Here is a tiny trained network, its code and every weight. The questions are about switching its units off for an input and a class, where a switched-off unit gives its printed mean instead of its output.

import numpy as np


def w(rows, s, z=0):
    codes = np.array(rows[::2]) - 128.0
    scale = np.full(codes.shape[1], s)
    scale[-1] = z or s
    return codes * scale


def norm(h):
    return h / np.sqrt((h * h).mean(-1, keepdims=True) + 1e-5)


def f(y):
    return np.maximum(y, 0)


def log_softmax(a):
    a = a - a.max(-1, keepdims=True)
    return a - np.log(np.exp(a).sum(-1, keepdims=True))


def net(x, mask):
    res = np.array(x, float).reshape(1, 8) / 4 @ E
    u = 0
    for l in range(3):
        y = f(norm(res) @ A[l][:, :-1].T + A[l][:, -1])
        res = res + np.where(mask[u : u + 11], y, B[l][:, -1]) @ B[l][:, :-1]
        u += 11
    return log_softmax(norm(res)[-1] @ U[:, :-1].T + U[:, -1])


A, B = {}, {}
E = w([
[128,131,134,128],'x0',
[130,133,142,127],'x1',
[57,87,158,224],'x2',
[129,133,136,127],'x3',
[147,224,90,230],'x4',
[127,128,126,129],'x5',
[1,198,82,90],'x6',
[128,125,123,128],'x7',
],0.0063)
A[0] = w([
[49,198,116,108,66],'0.n1',
[5,138,117,46,108],'0.n2',
[127,40,196,53,162],'0.n3',
[166,161,76,185,137],'0.n4',
[200,104,139,153,245],'0.n5',
[163,82,152,165,3],'0.n6',
[57,56,177,27,158],'0.n7',
[118,109,136,140,120],'0.n8',
[72,172,114,108,92],'0.n9',
[115,1,177,76,133],'0.n10',
[29,52,193,236,236],'0.n11',
],0.01,0.0027)
B[0] = w([
[141,172,29,113,185],'0.n1',
[50,130,235,104,218],'0.n2',
[153,150,2,130,204],'0.n3',
[158,166,212,136,174],'0.n4',
[175,85,170,153,184],'0.n5',
[87,111,78,135,149],'0.n6',
[134,70,243,137,220],'0.n7',
[142,116,126,122,141],'0.n8',
[114,167,72,124,170],'0.n9',
[143,174,6,97,205],'0.n10',
[51,42,117,214,255],'0.n11',
],0.016,0.0092)
A[1] = w([
[97,122,159,170,100],'1.n1',
[101,133,253,114,149],'1.n2',
[148,182,93,127,51],'1.n3',
[104,86,136,112,171],'1.n4',
[160,207,130,112,5],'1.n5',
[111,124,147,197,173],'1.n6',
[122,217,122,26,111],'1.n7',
[253,137,162,92,98],'1.n8',
[144,73,170,112,110],'1.n9',
[200,92,234,179,112],'1.n10',
[85,64,225,52,114],'1.n11',
],0.015,0.0027)
B[1] = w([
[67,150,116,95,220],'1.n1',
[206,79,38,139,243],'1.n2',
[90,156,187,113,167],'1.n3',
[169,140,132,164,207],'1.n4',
[71,151,214,145,165],'1.n5',
[96,161,106,49,255],'1.n6',
[173,207,231,158,237],'1.n7',
[172,233,71,112,223],'1.n8',
[104,181,162,138,171],'1.n9',
[104,74,185,252,239],'1.n10',
[199,95,217,92,246],'1.n11',
],0.024,0.0061)
A[2] = w([
[121,69,186,136,45],'2.n1',
[149,59,128,95,140],'2.n2',
[69,58,139,120,4],'2.n3',
[48,65,96,117,57],'2.n4',
[201,166,103,44,30],'2.n5',
[95,151,151,76,164],'2.n6',
[107,236,141,96,171],'2.n7',
[118,109,155,99,121],'2.n8',
[103,78,179,54,97],'2.n9',
[74,247,75,75,126],'2.n10',
[87,41,167,148,114],'2.n11',
],0.014,0.0043)
B[2] = w([
[52,102,130,131,189],'2.n1',
[78,92,99,153,182],'2.n2',
[222,214,152,134,211],'2.n3',
[254,108,135,143,254],'2.n4',
[233,214,113,100,199],'2.n5',
[94,100,149,99,191],'2.n6',
[127,30,90,140,250],'2.n7',
[130,109,141,106,160],'2.n8',
[118,82,115,50,193],'2.n9',
[46,207,84,88,245],'2.n10',
[62,107,111,46,253],'2.n11',
],0.023,0.0059)
U = w([
[210,213,32,83,114],'0',
[242,114,229,79,182],'1',
[190,17,15,148,138],'2',
[118,3,146,26,122],'3',
[202,156,145,244,183],'4',
[74,218,243,126,4],'5',
[46,19,151,205,117],'6',
[29,157,63,90,146],'7',
],0.016,0.0023)

Each question gives the input, the list of numbers given to net, and the class t.
The units are the neurons (one row each of A and B). Each row of codes is followed by its name. A weight is (code - 128) times the scale printed after its matrix; where a second scale follows, it is the last column's (A, B and U).
mask holds one flag per neuron, layer by layer. A switched-off neuron (its flag False) gives its mean, the last column of its row in B, instead of its output. The means were averaged over made-up inputs and are rounded, as every weight is.
A unit's drop is (log p(t) with every unit on - log p(t) with that unit switched off) / (log p(t) with every unit on - log p(t) with every unit switched off).
The circuit of an input: a set's keep is (log p(t) with only the set's units on - log p(t) with every unit switched off) / (log p(t) with every unit on - log p(t) with every unit switched off). Starting from the 12 units with the biggest drops (on a tie, the unit counted first), units are removed one at a time, each time the one whose removal leaves the highest keep (on an exact tie, the one counted first), for as long as the keep stays at least 0.8.
circuit, biggest first: the units of the circuit, biggest drop first
unit that matters most: the unit with the biggest drop
k most important neurons: the k neurons with the biggest drops, biggest first
top k neurons in layer l: the k neurons of layer l with the biggest drops, biggest first
input [-1,0,-8,1,8,4,1,-6], class 5: circuit, biggest first : (0.n11; 1.n5)
input [3,7,-8,7,1,-3,-8,-8], class 4: top 2 neurons in layer 0 : (0.n5; 0.n10)
input [-7,-6,5,-1,-2,-2,0,4], class 2: circuit, biggest first : (0.n11; 2.n4; 1.n10)
input [0,-8,-1,-7,0,1,2,2], class 1: most important neuron : (0.n11)
input [-2,-3,-6,4,0,3,-3,-4], class 0: circuit, biggest first : (0.n11; 1.n8)
input [8,-3,-7,4,6,3,2,4], class 5: circuit, biggest first : (0.n11; 1.n5)
input [-1,-4,-6,1,1,7,0,-4], class 4: circuit, biggest first : (0.n3; 0.n10; 1.n10; 0.n2)
input [-8,6,-6,6,1,-4,-6,-2], class 4: top 3 neurons in layer 1 : (1.n10; 1.n8; 1.n6)
input [8,2,0,-1,-4,8,5,-6], class 1: 3 most important neurons : (0.n11; 0.n1; 1.n2)
input [-6,8,1,3,-1,4,1,6], class 3: 3 most important neurons : (0.n2; 0.n7; 1.n11)
input [2,7,-6,1,1,4,-4,0], class 4: 3 most important neurons : (1.n10; 0.n10; 0.n11)
input [8,8,7,-7,1,-2,-1,-3], class 6: 3 most important neurons : (0.n11; 0.n3; 0.n10)
input [-1,-4,-7,3,2,-1,7,-3], class 5: 4 most important neurons : (0.n11; 1.n7; 0.n1; 0.n7)
input [-2,0,-1,2,-2,-1,5,-1], class 1: top 3 neurons in layer 1 : (1.n2; 1.n11; 1.n7)
input [-3,5,8,5,2,-1,0,7], class 6: circuit, biggest first : (0.n11)
input [4,3,-7,6,2,2,-2,-7], class 4: 4 most important neurons : (1.n10; 0.n11; 0.n10; 1.n8)
input [-2,4,4,-4,0,-2,1,0], class 3: top 2 neurons in layer 0 : (0.n3; 0.n10)
input [7,8,-2,-8,4,6,5,7], class 5: 2 most important neurons : (0.n11; 1.n7)
input [-3,-3,-4,4,-2,4,4,-4], class 1: 2 most important neurons : (0.n11; 1.n11)
input [-3,6,-1,5,-6,-8,4,1], class 1: unit that matters most : 0.n7
input [-4,-2,0,2,3,-7,-4,-5], class 4: top 4 neurons in layer 0 : (0.n11; 0.n2; 0.n4; 0.n7)
input [-1,-2,3,-2,-8,7,-2,-5], class 2: 2 most important neurons : (0.n10; 0.n3)
input [-2,-2,-7,2,2,8,1,0], class 5: 4 most important neurons : (0.n11; 0.n7; 0.n2; 1.n5)
input [-8,1,0,-3,-3,-5,-7,5], class 0: 2 most important neurons : (0.n11; 1.n10)
